Here is a tiny trained network, its code and every weight. The questions are about switching its units off for an input and a class, where a switched-off unit gives its printed mean instead of its output.

import numpy as np


def w(rows, s, z=0):
    codes = np.array(rows[::2]) - 128.0
    scale = np.full(codes.shape[1], s)
    scale[-1] = z or s
    return codes * scale


def norm(h):
    return h / np.sqrt((h * h).mean(-1, keepdims=True) + 1e-5)


def f(y):
    return y / 2 * (1 + np.tanh(0.7978845608 * (y + 0.044715 * y**3)))


def log_softmax(a):
    a = a - a.max(-1, keepdims=True)
    return a - np.log(np.exp(a).sum(-1, keepdims=True))


def net(x, mask):
    res = np.array(x, float).reshape(1, 6) / 4 @ E
    u = 0
    for l in range(2):
        y = f(norm(res) @ A[l][:, :-1].T + A[l][:, -1])
        res = res + np.where(mask[u : u + 7], y, B[l][:, -1]) @ B[l][:, :-1]
        u += 7
    return log_softmax(norm(res)[-1] @ U[:, :-1].T + U[:, -1])


A, B = {}, {}
E = w([
[179,94,198,115,94,142,107,115,157,208,131],'x0',
[183,62,161,34,97,157,61,121,67,12,70],'x1',
[24,121,231,181,28,193,180,121,215,42,68],'x2',
[139,115,182,189,128,125,93,227,81,118,149],'x3',
[144,254,34,137,12,143,94,218,176,154,6],'x4',
[193,215,174,147,141,110,188,100,158,71,153],'x5',
],0.0065)
A[0] = w([
[83,128,74,48,126,149,162,16,157,167,98,43],'0.n1',
[91,92,2,185,166,121,158,168,134,28,135,52],'0.n2',
[188,87,178,128,85,140,89,111,181,223,130,47],'0.n3',
[76,160,106,149,163,109,163,123,114,202,152,42],'0.n4',
[108,123,178,221,147,81,49,213,97,124,131,26],'0.n5',
[70,42,75,80,137,80,87,185,133,178,106,2],'0.n6',
[51,27,74,150,105,210,139,152,143,150,99,148],'0.n7',
],0.0079,0.0035)
B[0] = w([
[190,53,139,181,125,165,204,251,107,145,61,239],'0.n1',
[108,205,229,46,98,84,143,88,47,237,44,196],'0.n2',
[81,193,194,86,106,73,141,89,37,165,84,191],'0.n3',
[101,58,122,108,120,34,91,114,154,85,108,207],'0.n4',
[199,53,93,176,124,152,215,191,137,159,23,191],'0.n5',
[210,189,120,138,85,107,164,94,111,108,222,176],'0.n6',
[157,180,146,166,95,131,148,76,144,72,181,254],'0.n7',
],0.011,0.0038)
A[1] = w([
[112,213,9,93,48,156,34,214,191,163,81,98],'1.n1',
[111,113,39,58,125,167,204,36,173,159,96,86],'1.n2',
[163,138,30,66,208,115,64,173,107,233,164,74],'1.n3',
[63,139,133,200,104,63,133,143,208,181,139,78],'1.n4',
[133,164,169,113,70,190,81,144,152,229,130,77],'1.n5',
[216,254,151,118,146,88,154,157,204,73,140,142],'1.n6',
[166,85,145,20,73,136,77,142,95,20,94,2],'1.n7',
],0.0085,0.0063)
B[1] = w([
[72,65,127,135,212,143,164,96,131,158,171,254],'1.n1',
[196,116,156,154,91,138,117,200,69,174,84,146],'1.n2',
[123,189,157,118,105,204,91,148,171,64,98,237],'1.n3',
[136,134,71,62,96,78,67,168,166,120,134,199],'1.n4',
[100,119,145,122,178,134,134,98,59,108,93,156],'1.n5',
[162,112,142,150,74,128,122,94,90,94,172,241],'1.n6',
[124,134,77,130,115,7,97,157,194,194,137,206],'1.n7',
],0.014,0.0052)
U = w([
[124,109,59,68,99,11,61,184,212,173,136,54],'0',
[238,64,127,189,110,175,204,250,99,186,46,81],'1',
[80,217,225,47,124,73,141,72,31,196,57,73],'2',
[61,47,111,112,194,174,151,65,112,140,187,198],'3',
[118,188,150,128,86,196,90,126,189,61,112,245],'4',
[204,152,109,180,53,97,162,79,75,107,224,3],'5',
],0.015,0.0062)

Each question gives the input, the list of numbers given to net, and the class t.
The units are the neurons (one row each of A and B). Each row of codes is followed by its name. A weight is (code - 128) times the scale printed after its matrix; where a second scale follows, it is the last column's (A, B and U).
mask holds one flag per neuron, layer by layer. A switched-off neuron (its flag False) gives its mean, the last column of its row in B, instead of its output. The means were averaged over made-up inputs and are rounded, as every weight is.
A unit's drop is (log p(t) with every unit on - log p(t) with that unit switched off) / (log p(t) with every unit on - log p(t) with every unit switched off).
The circuit of an input: a set's keep is (log p(t) with only the set's units on - log p(t) with every unit switched off) / (log p(t) with every unit on - log p(t) with every unit switched off). Starting from the 12 units with the biggest drops (on a tie, the unit counted first), units are removed one at a time, each time the one whose removal leaves the highest keep (on an exact tie, the one counted first), for as long as the keep stays at least 0.8.
circuit, biggest first: the units of the circuit, biggest drop first
k most important neurons: the k neurons with the biggest drops, biggest first
k most important neurons of layer l: the k neurons of layer l with the biggest drops, biggest first
input [8,2,3,1,-6,-4], class 2: circuit, biggest first -> 0.n3
input [4,7,0,-8,-5,-3], class 1: 2 most important neurons -> 0.n1, 0.n4
input [4,3,0,4,3,5], class 5: 2 most important neurons -> 1.n6, 0.n1
input [-8,-7,3,-7,-8,7], class 2: 4 most important neurons -> 0.n2, 1.n1, 0.n7, 1.n2
input [2,5,0,1,-5,-5], class 0: 2 most important neurons -> 1.n7, 1.n6
input [-8,6,-3,8,-6,7], class 1: 2 most important neurons of layer 0 -> 0.n5, 0.n7
input [2,-1,0,5,0,-6], class 5: 2 most important neurons -> 0.n6, 0.n7
input [-8,8,3,8,2,-4], class 0: 2 most important neurons -> 1.n7, 0.n1
input [7,-5,6,-6,7,6], class 2: circuit, biggest first -> 1.n5, 1.n3
input [-6,2,-2,2,7,-1], class 3: 2 most important neurons -> 1.n1, 0.n3
input [1,-6,-7,-2,-6,6], class 4: circuit, biggest first -> 1.n3, 1.n1, 0.n7, 0.n6
input [-1,7,1,6,-3,4], class 0: 2 most important neurons -> 1.n7, 0.n1
input [4,6,6,7,0,4], class 1: 3 most important neurons of layer 0 -> 0.n5, 0.n4, 0.n7
input [4,7,-2,3,4,5], class 0: circuit, biggest first -> 1.n7
input [-5,8,8,8,-1,-4], class 0: 2 most important neurons of layer 1 -> 1.n7, 1.n3
input [8,5,0,8,-8,0], class 1: 3 most important neurons -> 0.n5, 1.n1, 0.n2
input [7,2,6,-5,-7,3], class 2: 3 most important neurons -> 1.n1, 0.n3, 1.n6
input [1,6,4,-3,7,-7], class 3: 3 most important neurons -> 1.n1, 0.n4, 1.n4
input [1,-5,-6,2,0,5], class 4: 2 most important neurons of layer 1 -> 1.n3, 1.n7
input [8,-1,-7,2,4,1], class 2: circuit, biggest first -> 0.n3
input [6,4,-2,5,-6,-8], class 5: 4 most important neurons of layer 0 -> 0.n6, 0.n2, 0.n1, 0.n7
input [4,5,0,5,-1,-7], class 5: 3 most important neurons -> 0.n6, 0.n7, 0.n1
input [6,4,-2,5,-2,-7], class 5: 2 most important neurons of layer 0 -> 0.n6, 0.n2
input [6,-7,-5,-8,-1,-3], class 1: 3 most important neurons -> 0.n1, 1.n7, 1.n2
input [8,8,1,7,8,3], class 0: 3 most important neurons -> 1.n7, 0.n1, 0.n2
input [6,0,-8,4,5,1], class 4: 2 most important neurons of layer 0 -> 0.n2, 0.n1
input [-7,4,-2,5,4,8], class 5: circuit, biggest first -> 1.n6
